Below is a small trained network, with its code and all its weights. Each question gives an input and a class and asks what happens when units are switched off, that is, made to give their printed mean instead of their output.

import numpy as np


def w(rows, s, z=0):
    codes = np.array(rows[::2]) - 128.0
    scale = np.full(codes.shape[1], s)
    scale[-1] = z or s
    return codes * scale


def f(y):
    return np.maximum(y, 0)


def log_softmax(a):
    a = a - a.max(-1, keepdims=True)
    return a - np.log(np.exp(a).sum(-1, keepdims=True))


def net(x, mask):
    res = np.array(x, float).reshape(1, 7) / 4 @ E
    y = f(res @ A[0][:, :-1].T + A[0][:, -1])
    res = res + np.where(mask, y, B[0][:, -1]) @ B[0][:, :-1]
    return log_softmax(res[-1] @ U[:, :-1].T + U[:, -1])


A, B = {}, {}
E = w([
[148,253,164,162,120,99,135,237,79,171,132,157],'x0',
[156,113,126,169,122,149,176,58,92,191,126,127],'x1',
[203,69,67,225,186,16,73,121,199,180,192,86],'x2',
[4,61,236,236,183,120,150,122,88,145,115,130],'x3',
[160,86,239,220,186,96,126,178,150,109,10,43],'x4',
[254,98,215,121,195,137,104,70,71,61,139,202],'x5',
[132,120,219,97,112,122,43,107,155,195,154,45],'x6',
],0.0084)
A[0] = w([
[155,134,66,112,91,132,103,135,142,161,130,122,175],'n1',
[124,150,164,131,147,90,168,139,116,139,128,123,34],'n2',
[73,143,162,171,129,133,149,154,132,148,97,130,95],'n3',
[140,127,124,159,158,82,155,185,145,162,138,161,154],'n4',
[165,149,124,111,118,126,74,122,158,172,149,138,254],'n5',
[93,195,91,33,71,99,112,193,187,130,135,84,74],'n6',
[151,141,95,198,190,76,175,205,120,186,141,117,92],'n7',
[150,135,156,134,135,100,91,145,69,95,95,107,146],'n8',
[131,111,40,97,73,163,154,71,141,181,150,121,170],'n9',
[133,141,175,106,106,116,117,113,134,140,151,115,13],'n10',
[98,144,222,84,129,145,116,148,143,180,144,129,131],'n11',
[119,106,141,55,141,210,110,99,123,116,154,111,171],'n12',
[126,192,99,112,71,199,156,118,55,145,148,175,186],'n13',
[255,146,74,88,144,94,99,69,139,112,185,152,177],'n14',
[162,155,245,128,139,132,92,96,90,157,124,87,22],'n15',
[113,175,71,96,68,132,107,187,184,119,123,96,162],'n16',
[135,192,93,133,93,138,164,95,79,103,123,84,51],'n17',
[121,195,128,44,56,162,175,107,99,131,154,203,173],'n18',
[136,96,110,215,171,101,133,65,216,86,123,125,235],'n19',
],0.0095,0.0019)
B[0] = w([
[146,135,122,131,91,142,120,98,109,120,109,126,180],'n1',
[138,132,183,165,139,125,152,115,128,121,148,124,150],'n2',
[195,144,98,141,134,165,113,88,130,146,131,149,171],'n3',
[156,146,113,133,128,144,95,115,103,99,155,145,170],'n4',
[121,122,104,141,131,115,128,113,111,136,132,82,183],'n5',
[195,119,126,159,111,149,100,114,118,191,110,45,206],'n6',
[128,184,145,145,96,171,101,91,138,131,172,177,195],'n7',
[118,134,125,133,117,158,95,87,134,125,118,124,171],'n8',
[159,215,167,133,120,166,63,106,123,141,185,167,209],'n9',
[171,128,114,106,100,131,139,153,119,141,129,95,146],'n10',
[148,120,101,162,102,150,131,120,134,138,106,87,174],'n11',
[122,156,130,125,98,149,111,115,134,118,140,154,185],'n12',
[107,116,104,91,168,95,168,167,168,97,128,134,215],'n13',
[155,250,165,155,73,191,43,109,100,186,193,145,250],'n14',
[177,137,133,152,121,108,118,109,116,146,122,48,197],'n15',
[171,139,129,162,104,124,132,100,128,201,90,93,193],'n16',
[132,124,147,90,149,119,129,139,134,119,109,120,162],'n17',
[127,83,130,96,152,93,150,155,125,122,108,147,233],'n18',
[136,116,113,123,127,121,146,124,125,128,101,46,205],'n19',
],0.013,0.017)
U = w([
[156,254,140,184,38,190,89,61,90,173,160,104,159],'0',
[118,65,112,92,172,77,233,137,106,120,67,67,174],'1',
[57,188,133,45,153,126,154,145,102,76,190,239,5],'2',
],0.0083,0.0017)

Each question gives the input, the list of numbers given to net, and the class t.
The units are the neurons (one row each of A and B). Each row of codes is followed by its name. A weight is (code - 128) times the scale printed after its matrix; where a second scale follows, it is the last column's (A, B and U).
mask holds one flag per neuron, in row order. A switched-off neuron (its flag False) gives its mean, the last column of its row in B, instead of its output. The means were averaged over made-up inputs and are rounded, as every weight is.
A unit's drop is (log p(t) with every unit on - log p(t) with that unit switched off) / (log p(t) with every unit on - log p(t) with every unit switched off).
The circuit of an input: a set's keep is (log p(t) with only the set's units on - log p(t) with every unit switched off) / (log p(t) with every unit on - log p(t) with every unit switched off). Starting from the 12 units with the biggest drops (on a tie, the unit counted first), units are removed one at a time, each time the one whose removal leaves the highest keep (on an exact tie, the one counted first), for as long as the keep stays at least 0.8.
circuit, biggest first: the units of the circuit, biggest drop first
unit that matters most: the unit with the biggest drop
top k neurons: the k neurons with the biggest drops, biggest first
drop of u: that unit's drop, to one decimal
input [-5,8,0,8,-7,1,-2], class 2: top 2 neurons -> n14, n6
input [-2,-5,-7,-3,-2,1,4], class 1: circuit, biggest first -> n14, n18
input [1,-7,-8,-8,7,2,-3], class 1: circuit, biggest first -> n14, n9
input [-8,-5,8,4,3,-4,-7], class 1: top 2 neurons -> n14, n19
input [0,1,-2,-2,-7,2,-7], class 2: unit that matters most -> n13
input [-7,-5,7,7,8,0,-7], class 1: top 2 neurons -> n14, n19
input [-1,-6,-6,2,-8,2,8], class 1: circuit, biggest first -> n14, n18
input [-5,-6,-1,2,2,6,-3], class 1: top 3 neurons -> n14, n9, n7
input [-6,-3,4,5,5,7,6], class 1: top 2 neurons -> n14, n9
input [8,6,-7,-5,-8,3,2], class 2: top 2 neurons -> n13, n18
input [8,-4,3,7,-5,0,-8], class 2: top 2 neurons -> n14, n6
input [-8,1,-8,5,-1,-5,-2], class 2: drop of n14 -> 0.1
input [-2,6,-6,0,2,-1,-4], class 2: drop of n19 -> 0.1
input [1,-3,-8,0,3,-6,-4], class 1: unit that matters most -> n14
input [-5,-6,-6,4,-7,5,7], class 2: drop of n12 -> 0.2
